Where the symbols take the points:
x896 π x263
x896 ξ x313
x896 φ x993
x896 γ x189
x896 ζ x968
x712 α x390
x712 π x37
x712 ξ x150
x712 φ x296
x284 α x419
x284 π x311
x284 ξ x681
x284 φ x390
x284 ζ x150
x189 π x896
x189 ξ x420
x189 φ x25
x189 γ x919
x189 ζ x325
x830 α x945
x830 π x51
x830 ξ x926
x830 γ x127
x57 π x919
x57 ξ x419
x57 φ x443
x57 ζ x390
x640 π x810
x640 φ x698
x640 γ x142
x640 ζ x92
x968 α x896
x968 π x685
x968 ξ x482
x968 φ x724
x968 γ x325
x968 ζ x624
x926 α x325
x926 π x624
x926 ξ x45
x926 φ x830
x926 γ x37
x286 α x838
x286 ξ x792
x286 φ x685
x286 γ x482
x286 ζ x774
x749 α x420
x749 π x482
x749 ξ x882
x749 φ x325
x749 γ x311
x749 ζ x45
x961 α x835
x961 π x945
x961 ξ x248
x961 γ x708
x961 ζ x127
x249 α x685
x249 ξ x774
x249 φ x515
x249 γ x624
x919 π x189
x919 ξ x698
x919 φ x835
x919 γ x57
x919 ζ x248
x443 π x835
x443 ξ x57
x443 ζ x708
x311 α x698
x311 π x749
x311 ξ x92
x311 φ x248
x311 γ x284
x311 ζ x715
x545 α x92
x545 π x779
x545 φ x715
x545 γ x561
x390 α x57
x390 π x248
x390 ξ x284
x390 φ x708
x390 ζ x712
x150 α x284
x150 π x715
x150 ξ x561
x150 φ x712
x624 α x968
x624 π x249
x624 ξ x981
x624 φ x51
x624 γ x926
x92 α x640
x92 π x882
x92 φ x311
x92 γ x681
x92 ζ x545
x945 α x25
x945 π x724
x945 ξ x325
x945 γ x961
x945 ζ x830
x753 π x743
x753 φ x313
x753 γ x810
x753 ζ x764
x142 π x640
x142 φ x419
x142 ζ x681
x51 α x724
x51 π x515
x51 ξ x624
x51 γ x830
x981 α x482
x981 π x774
x981 ξ x943
x981 φ x624
x981 γ x45
x724 α x993
x724 π x62
x724 ξ x968
x724 γ x945
x724 ζ x51
x685 α x263
x685 ξ x286
x685 φ x62
x685 γ x968
x685 ζ x249
x708 α x443
x708 π x961
x708 ξ x390
x708 ζ x296
x62 α x811
x62 ξ x685
x62 γ x724
x62 ζ x515
x811 ξ x263
x811 γ x993
x811 ζ x62
x419 π x698
x419 ξ x142
x419 φ x57
x419 ζ x284
x835 π x25
x835 ξ x919
x835 γ x443
x835 ζ x961
x792 α x743
x792 φ x286
x792 γ x764
x792 ζ x337
x25 π x993
x25 ξ x189
x25 γ x835
x25 ζ x945
x263 ξ x838
x263 φ x811
x263 γ x896
x263 ζ x685
x764 α x753
x764 π x792
x764 φ x482
x764 γ x882
x764 ζ x943
x838 ξ x743
x838 φ x263
x838 γ x313
x838 ζ x286
x715 α x311
x715 π x45
x715 ξ x545
x715 φ x37
x715 γ x150
x127 α x961
x127 π x830
x127 ξ x37
x127 γ x296
x681 α x142
x681 π x92
x681 φ x284
x681 ζ x561
x810 π x753
x810 φ x420
x810 γ x640
x810 ζ x882
x698 π x420
x698 ξ x640
x698 φ x919
x698 γ x419
x698 ζ x311
x482 α x313
x482 π x286
x482 ξ x764
x482 φ x968
x482 γ x749
x482 ζ x981
x45 α x749
x45 π x981
x45 ξ x779
x45 φ x926
x45 γ x715
x37 α x248
x37 π x926
x37 ξ x715
x37 φ x127
x37 γ x712
x779 α x882
x779 π x943
x779 φ x45
x779 γ x545
x743 φ x838
x743 γ x753
x743 ζ x792
x561 α x681
x561 π x545
x561 φ x150
x313 π x838
x313 ξ x753
x313 φ x896
x313 γ x420
x313 ζ x482
x337 α x792
x337 φ x774
x337 γ x943
x774 α x286
x774 ξ x337
x774 φ x249
x774 γ x981
x993 π x811
x993 ξ x896
x993 γ x25
x993 ζ x724
x943 α x764
x943 π x337
x943 φ x981
x943 γ x779
x882 α x810
x882 π x764
x882 φ x749
x882 γ x92
x882 ζ x779
x515 α x62
x515 ξ x249
x515 γ x51
x248 α x919
x248 π x325
x248 ξ x311
x248 φ x961
x248 γ x390
x248 ζ x37
x420 π x313
x420 ξ x810
x420 φ x189
x420 γ x698
x420 ζ x749
x296 α x708
x296 π x127
x296 ξ x712
x325 α x189
x325 π x968
x325 ξ x749
x325 φ x945
x325 γ x248
x325 ζ x926

The rows follow the links: the fewer symbols apart two points are, the more alike their rows tend to be.

Each row is also shifted at random along 4 hidden directions that mean nothing.

Some points, each with a row of numbers:
x919
[-709,  362,  246, -345,  226, -212, -738,  593,  -88,  376,   68,  299,   65,  106, -281,  331, -324,  959,  623, -150,  -15,  -31,  174, -167, -343,  233,  573,  603, -848]
x993
[-783,   65,  218,  106,  494,  239, -906,  454,  181,  130,   79,  359,  184, -216, -224, -363, -397,  443,  510,  -19,  -82, -339,  476,  215, -151,  343,  264,  107,   31]
x764
[-346,  119,  372,  431,  -55,  -26,  667,  458,  322, -194,  156, -230, -124, -118,  248, -144,  590, -467,  144,  -39, -481,   46,   -3, -163, -306,  402, -252,  350,  789]
x712
[ 165, -289, -205, -500, -312, -287,  162, -866, -446, -109, -148,  146, -211,  487, -109,  126, -379, -381, -366, -106,  621,  323, -696, -303,  327, -473, -132,  221, -309]
x311
[-139,  482, -197, -100, -737, -589,  291,  -89,  816,  538,  -38, -351, -201,  442, -336,  658,  678,  -19,   60, -191,   57,  199,  -26, -243,  430, -187, -127,   24,  -49]
x681
[ 614, -426,  119,  -71, -828, -338,  193, -427,  334,  212, -109, -257, -111,  280,   96,  268,  363,  522,  -88, -319,   61,  160, -218, -285,  155, -268,   54,  501, -117]
x51
[ 486, -218, -340,   10,  365,  538,   94, -492, -280, -512,  -78, -165,  122,  160, -113, -286, -268, -507,  -92,  374,   72,  -22, -258,  375,   61,  -59, -675, -472,  184]
x724
[ -56,   80,  383,  277,  638,  513, -144,  336,   40, -472,  -45,  331,  140,  281, -543, -283, -276,  -12,  261,  -76,   -3,  224,   49,  455,  327,  347, -646,   60,  282]
x545
[1134,   68, -576, -426,  -36, -429,  295,   44, -460, -229, -277, -459,   27,  311,  454,  646,   -1,  125,  260,  148,  -54,  315, -449, -272, -638,  316, -109,  310, -216]
x753
[ -24, -111,  524,  199,  175,  126,  -84,  267,  478,  640,  299,   22,    2, -605,  326, -410,  252,  429,  -11,   -7, -362, -559,  740,   35,  -91,  147,  415,  -22,  275]
x127
[ 541,  422, -258, -687,  154,   43,   43, -255, -438, -502, -247,  -80,  185,  473, -207,  108, -251, -213, -151,   27,  113,  426, -713,  -53,   28, -437, -336, -409, -245]
x515
[ -85, -266, -739,  139,  504,  410, -318, -184, -258, -593, -271, -433,  -44, -245,  -43,  175, -383, -736, -229,  111, -406,  151, -332,  759, -185,  182, -357, -698,  318]
x263
[-460, -322,  238,  741,  484,  215, -294,  -18,  106,  238,  219,   75,   15, -416, -110, -577, -130,   20, -279, -134, -149, -292,  779,  320,   33,   99,  331, -328,    7]
x981
[ 485,  308,  328,   -4,  471,  349,  626,   11, -922, -285,   47,   -4,    4,  -30,  510, -204,  348, -819, -338,  277,   -6,  188, -407,  -98, -348, -174, -181, -562,  324]
x150
[1050, -584, -136, -310, -330, -108,  277, -259, -618,  -87, -266,   43, -233,  432,  119,  369, -132,   86,  -70,   -1,  441,  325, -464, -442, -408, -256,  105,  649, -500]
x968
[  399,   352,    76,   627,   216,   338,    82,    67,   823,  -181,   309,  -310,  -121,  -178,  -769,  -228,   371,  -188,  -209,  -143,   -79,   383,   298,   652,   774,   -29,  -496, -1010,   422]
x313
[-542,  249,  684,   44,  543,  172, -440,  717,   14,  534,  115,  325,  -42, -517,  356, -348,  153,  367,  130,    5, -105, -387,  740,  -61, -152,  230,  376,   36,   24]
x811
[-818, -164,  184,  251,  408,  366, -654,  278,  178,  -47,  -13,  176,  201, -457,  -97, -290, -485,  -45,  170, -207, -384, -190,  521,  572, -224,  483,  312,   21,  166]
x708
[-219, -333, -159, -231, -318, -111, -387, -335,  124,  -98, -391,  115,   53,  715, -661,  336, -313,  157,   77, -466,  145,  374, -505,  -23,  166, -315, -201,  617, -371]
x749
[ 276,  729,  236,   82, -116, -265,  592,  570,  298,  309,   90,  148, -324,   38, -337,  147,  641,   61,  194,  261,    9,  390,   13, -177,  111,  168, -278,    9,  251]
x835
[ -35,  367,  715, -212,   47,  124, -795,   44,  341,  420,  109,  299,  189,  304, -353, -117, -484,  957,  244, -287,  -72, -427,   55,   -6,  394, -249,  213, -391, -429]
x838
[-584,  120,  625,  375,  401,  324, -282,  689,  108,  353,  160,  151,   21, -575,  243, -330,  130,   90,  -70, -198, -537, -195,  683,  273, -232,   51,  703, -220,  179]
x248
[ -15,  483,  167, -243, -249,  -75, -250,  137,   59,   73,  -69,  222,   70,  622, -604,  406,   95,  315,  235, -353,  158,  629, -466, -137,  512,  -86, -299,  223, -312]
x715
[ 154,  132, -509, -473, -269, -313,  605, -261, -604, -187,  -11, -376, -205,  123,  294,  136,  128, -687, -127,  277,  499,  247, -861, -439, -220, -220, -209, -296,  -78]
x296
[ 518,  -76, -220, -570, -277,  111, -100, -391, -491, -257, -484,  -22,  -23,  616, -199,  356, -556,  -11,    9, -240,   91,  260, -763, -104,   49, -243,  -45,   58, -589]
x774
[-494, -272, -571,  361,  374,  141,  425,   23, -774, -752, -142, -154,  -77, -399,  457,  -45,  -32, -967, -315,  340,  -63,  239,   12,  255, -521,  248, -156,  233,  257]

The symbols that take the first to the second take the third to the fourth, perhaps in another order. What is the fourth?
Answer with the point's name.
A [  54, -193,   -7,  301,  376,  240, -680,  -97,  641,    4,  213,  198,   85, -294, -474, -568, -410,  627,  182,  156, -188, -401,  638,  411,  371,   62,   86, -175,   20]
B [ 229, -416,   -9,  535,  455,  469, -394,  278,  319,  213,  219,  144,  -43, -634, -396, -576, -312,  568, -125,   49, -146, -342,  935,  546,    8,  260,  367, -177, -113]
C [ 422,  -92,  343,  -91, -298,   55,   16, -336,  669, -225,  -72,  354,   71,  717, -862, -137, -256,  350,  201, -108,  491,   28, -482, -225,  625, -225, -690,  136, -170]
D x325

A [ 676, -174,   54,  162,   17,   25,  901, -106, -553, -132,  -21, -109, -163,  -19,  561, -345,  221, -759, -168,  302,  116, -241, -256, -237, -338,  -24, -414,   90,  652]
B [-517, -130,  294,  409,  263,  -11, -111,  207,  348,  396,  264,  255,  -84, -525,  234, -578,  167,  278,  173,  252,  162, -566,  604, -151,  -82,  228,  172,  408,  -12]
C [ 870, -229, -471, -229,  -46,  -62,  860, -137, -567, -286,   76, -196,  -46,  -33,  474,   67,   74, -258,   67,  589,  423,   18, -547, -402, -461,  171, -502,  420,   32]
D x420

A [ -35,  -53, -412, -433, -672, -112, -598, -400,  675, -122, -455,  -12,   73,  619, -585,  588, -172,  266,  122, -396, -258,  382, -188,  307,  357, -311,  131, -120, -394]
B [-154,   48, -205,  -75, -366, -242,   38, -178,  491, -165,  157,  137,  -84,  365, -946,  324,  151,  324,  226, -197,  614,  535, -220, -229,  674, -127, -492,  227, -273]
C [-240,  290,  529, -389, -101, -249, -285,  454,  -58,  839,  102,  235,   21,   56,  259,  -75,  112,  958,  344, -248,  328, -237,  310, -454, -181,  -30,  774,  362, -395]
D x810

A [-536,   53, -193, -349, -679, -312, -402, -625,  483, -116, -175,  -97,   59,  688, -679,  492,  -81,   25,  155, -509, -174,  465, -307,  194,  566, -365,   31, -243, -171]
B [  808,   130,  -342,   275,   136,  -116,   -43,   559,   665,  -386,    41,   207,  -132,   174, -1042,   229,    14,   501,   593,   408,   626,   420,   113,    75,   400,   603,  -671,   437,  -305]
C [-264,  127,   17, -342, -338,  -91, -781, -293,  539,  427,  -92, -192,  283,  183, -376,  197, -282,  809,    2, -460, -363,  -90,  169,  192,  125, -364,  531, -400, -376]
D x189

A [ 823,   83, -266,  -30,  418,  162,  669,  372, -862, -376, -115,  -77, -115, -188,  412,   50,   54, -543, -145,  411,  151,  138, -256, -144, -435,  209, -326,  -97,  -73]
B [ 543,  300,  -44,  631,  597,  470,  249,  599,  332, -230,   33,  222,    7,  -84, -695, -123,   63,  129,  106,  184,   65,  398,  276,  513,  459,  428, -421, -288,  321]
C [ 304, -388,  747,  511,  131,  519,  645,  547, -266,    1,    0,   89,  -25, -142,  316, -156,  367, -132, -241,   35, -492,  226,  277,  187, -446,  283,   29,  356,  354]
D x838

A [ -91, -596,  227,  572,  452,  347, -644,   83,  108,  -17,  148,  334,   14, -306, -439, -476, -434,  253,  -55,   35, -234, -319,  550,  447, -130,  490,  165,  110, -151]
B [-677,  273,  330,  144,  562,   57, -570,  511,   77,  102,  334,  319, -173, -526, -159, -405, -236,  434,  401,   -6,  -35, -289,  681,  132, -249,  285,  422,  144,  -93]
C [-386,  394,   53,   -6,  291, -116, -546,  524,  159,  409,  285,  293,   75, -188,  -93,  -71, -101,  540,  541,  -98,  -17, -272,  462,  -15, -205,  326,  452,   70, -318]
D x698

A [-469,  152,  487,  202,  573,   94, -597,  236,  233,  338,  375,  405,   70, -476, -150, -467, -178,  288,  -40,   45,  146, -595,  634,  144,  132,  137,  316, -178, -135]
B [-316,  149,  -64,  -22, -150, -223, -625, -287,  700,  431,  201,   57,   24,   18, -268, -242,   52,  885,  103,   82,  189, -370,  435, -198,  456, -255,  387, -367, -258]
C [  414,  -132,  -263,    52,   134,   126,  -394,   -71,   757,  -365,   107,   336,    -5,   110, -1014,  -102,  -297,   420,   337,    37,   183,   -25,    -8,   160,   490,   254,  -904,   159,    64]
D x708

A [ 899,  234,  -36, -267, -247, -181,  625, -362, -404,  -56,   52, -163, -134,  319,  160,  162,  124, -205, -122,  137,  496,  231, -724, -412,   67, -594,   35, -265, -189]
B [-142, -164, -335, -448, -551, -509,  200, -467, -486, -179, -142, -145,  -88,  229,  438,  437,    5, -505, -242, -188,   62,  313, -553, -342,   69, -471,   34,   66, -428]
C [  -3,  263, -280, -448,  243,  135,  201, -465, -444, -667,  -47,  190,  -14,  276,   72, -304, -288, -580,  -79,  279,  236,  -16, -804, -232,  218, -348, -746, -393,  155]
D x127

A [-292, -582, -169,  592,  489,  428, -445,   -9,  331, -184,   15,  158,  156, -469, -482, -558, -481,  211,   97,  184, -195, -410,  599,  576,   23,  562,  -49,  337,  168]
B [ 117, -494,  394,  544,  568,  401, -505,  260,  -87,  149,  128,  312,  123, -425, -178, -531, -318,  349,   25,    5,  128, -167,  740,  334, -197,  372,  311,  292, -325]
C [ 606,  207,  449,  636,  292,  298,  592,  613,  464,   32,  -22, -167,   50, -295, -216,   -5,  731, -114,  -62,  -11, -346,  349,  389,  398,  347,  287,  -44, -541,  568]
D x764

A [ 842, -108,   41, -277, -796, -516,  -97,  479,  281,  155, -569, -452,  -45,  259,  -34,  875,  356,  607,  246, -462, -492,  531, -112,  174, -422,   88,  455,  389, -382]
B [ 223,  273, -389, -209, -598, -793,   48,  567,  354,  157, -226, -511,  106,  186,  109,  906,  501,  615,  630,  -74, -561,  418,  -23,  -40, -461,  448,  200,  617,  255]
C [ 166, -395,   73,  -56, -873, -358,  213, -415,  288,  373, -289,  -31,  -15,  503,  -82,  318,  102,  179, -249, -401,  333,  368, -279, -350,  538, -340,  286,  353, -428]
D x311

A [ 870,  205, -356, -230,  -74, -240,  413,   -7, -482, -204,  -74, -214, -152,   63,  655,  195,  136, -257,  -84,  256,  -59,  119, -333, -325, -496,  113, -263,    1,  167]
B [-296,  -48,  371,  222,  191,  258,  421,  218, -834, -136,   -2, -135,  -33, -142,  729, -294,  116, -988, -411,  -30, -432,   -9, -160, -150, -438,  -36, -107, -298,  462]
C [-593,  -88,  518,  203,  -29,  -96,   70, -190,  502,  724,  942,  316, -248, -386,   83, -679,  365,  522,  -16,  128,  626, -802,  533, -530,  365,  108,  200,  178,  -26]
D x838

A [ -48,  400,  202,  -28,  424,    8, -673,  165,  501,  547,  197,  203,  221, -180, -382, -249, -160,  866,  291,  212,   47, -409,  617,  127,    4,  -44,  512,  -73, -363]
B [-613,  392,  461,   77,  494,  170, -747,  240,  151,  -29,  142,  428,  170, -100, -407, -551, -251,  347,  290, -128, -279, -295,  557,  322,   34,  191,  190, -140,   41]
C [ 226,   10, -711, -432,  217,  175,  361,  -33, -648, -455, -107,   47, -265,   64,   92, -135, -174, -696,  178,  479,  719,  167, -697, -454, -122,  137, -629,  251, -156]
D x51

A [ 234,  -16,  495,  422,  464,  693, -163,  200,   45, -485,  113,  558,  218,  145, -727, -294, -296,  132,  209,  105,   -5,  195, -242,  417,  252,  325, -663,   99,  151]
B [-255,   36,   11,    5,  497,  248, -779,  149,  366,   47,  162,  317,  308, -299, -346, -408, -436,  373,  268,  -25, -177, -310,  448,  319,   37,  417,  112,   51,  -96]
C [ 432,  322, -329,   61,  624,  262,  335, -160, -596, -515,   58, -240,  -13,  -77,  218,  -53, -126, -669, -202,  417,   61,  290, -444,  102,    2,  110, -345, -708,  204]
D x968

A [-245, -304, -249,  617,  471,  398, -328,  203,  212, -554, -211, -150,  102,  -19, -424,   72, -290, -350,  155, -146, -459,  252,  339,  800,   10,  308, -165, -201,  355]
B [ -83,  509,  375, -136,  288,  178, -307,  259,  386, -356,   79,  404,  176,  448, -778,  -30, -282,   47,  323, -186,   90,  276, -398,  -27,  355,  153, -796,   -9,  253]
C [ 363, -409,  432,  594,   61,  212,  114,  161,  535,  474,  280, -157,  -26, -671,  264, -468,  212,  287, -383,  -24, -302, -482,  735,  403,   -6,   75,  533, -344,  354]
D x810

A [  43,  459,  140, -216, -267,  -80,  136,  201,  233,  -77,  121,  332,   49,  553, -709,  352,  127,  229,  178, -330,  498,  506, -429, -223,  536, -224, -245,  191, -340]
B [-260,  241,  568, -349,   19,  -57, -971,  131,  385,  400,  203,  370,  216,  185, -248, -199, -282,  847,  274, -253,  -51, -285,  133,   43,  141, -150,  338, -118, -243]
C [ 980,  225, -134,  -99,  153,  -31,  642, -231, -521, -261,  108,    5,  -80,   94,  278,  166,  224, -504,  -84,  347,  459,  128, -491, -310, -106,  -35, -171, -337,  -42]
D x325

A [-173,  -58,  552,  649,  197,  221,  425,  899, -442,    7, -205,  -57,   29, -106,  251,  216,  290, -388,   51, -121, -703,  339,  193,  294, -746,  394,  194,  275,  434]
B [ 581,   29,  518,  697,  298,  279,  736,  895,  -88,    5,  230,  326, -290, -145, -278, -147,  429,  -98,  169,   65,   32,  547,  164,    7, -161,  690, -216,  545,   70]
C [ 397,   34,  191,   -5, -450, -431,  873,  370,  492,   99,  232,  -10, -193,  145,  273,   86,  752,   66,  234,  115,  -11, -144,   15, -416,   14,  339, -546,  750,  352]
D x311

A [-404,  605,  126,  411,  706,  337,  -90, 1036, -211, -235,  -72,  336,   15, -265, -315,  278,    2, -206,  658,  175, -201,  438,   92,  581, -234,  737, -316,  170,  -91]
B [ 108,  268, -810, -252,  545,  109,  111,  313, -862, -696, -156,  -49,  -32,  -53,  -26,  374, -264, -593,  184,  409, -243,  616, -443,  424, -641,  517, -458, -105,  -80]
C [-172,  382,  342,  -34,  -99, -319, -171,  355,  568,  663,  221,  -54,  218, -302,  323, -110,  304,  718,  145,  -15, -508, -482,  553, -142, -190,  124,  541,  -92,  260]
D x882

A [ 300,  334, -261, -501,  529,  268,  -10,  195, -828, -737, -366,  202,  153,  307,  -30,   42, -571, -243,  518,  286,  149,  159, -617, -106, -294,  248, -587,  150, -208]
B [ -43,  359, -292,  -54,  342,  -46, -369,  190,  521, -458,  -86,  309,  181,  256, -758,   87, -189,  216,  566,   72,   25,  290, -293,   68,  333,  253, -607,   27,   97]
C [1194,   39, -261, -343,  112,  -97,  301, -280, -662, -412,   44,  153, -108,  372,  -90,  100, -398,  149, -162,  325,  569,  470, -542, -182,  -38, -222, -415,  255, -508]
D x248

A [-497, -560,  206,  763,  -79,  232,  438,  303,   52, -333,  125,    4, -150, -447,  152, -223,  342, -756,  -52,   18, -183,  129,  346,  102, -396,  407, -128,  818,  680]
B [ 517, -637, -577,  160,  121,  152,  494,  101, -487, -472, -343, -466,   56, -279,  430,  126,   95, -534, -140,  369, -388,  220,  -55,  363, -642,  420, -110,  108,  297]
C [ 593, -472,  574,  936,  507,  702,  416,  191,  -21, -196,   58,  235,  -16, -308, -456, -430,   99, -150, -512, -121,   60,  106,  401,  581,  241,  169, -102, -134,  154]
D x249

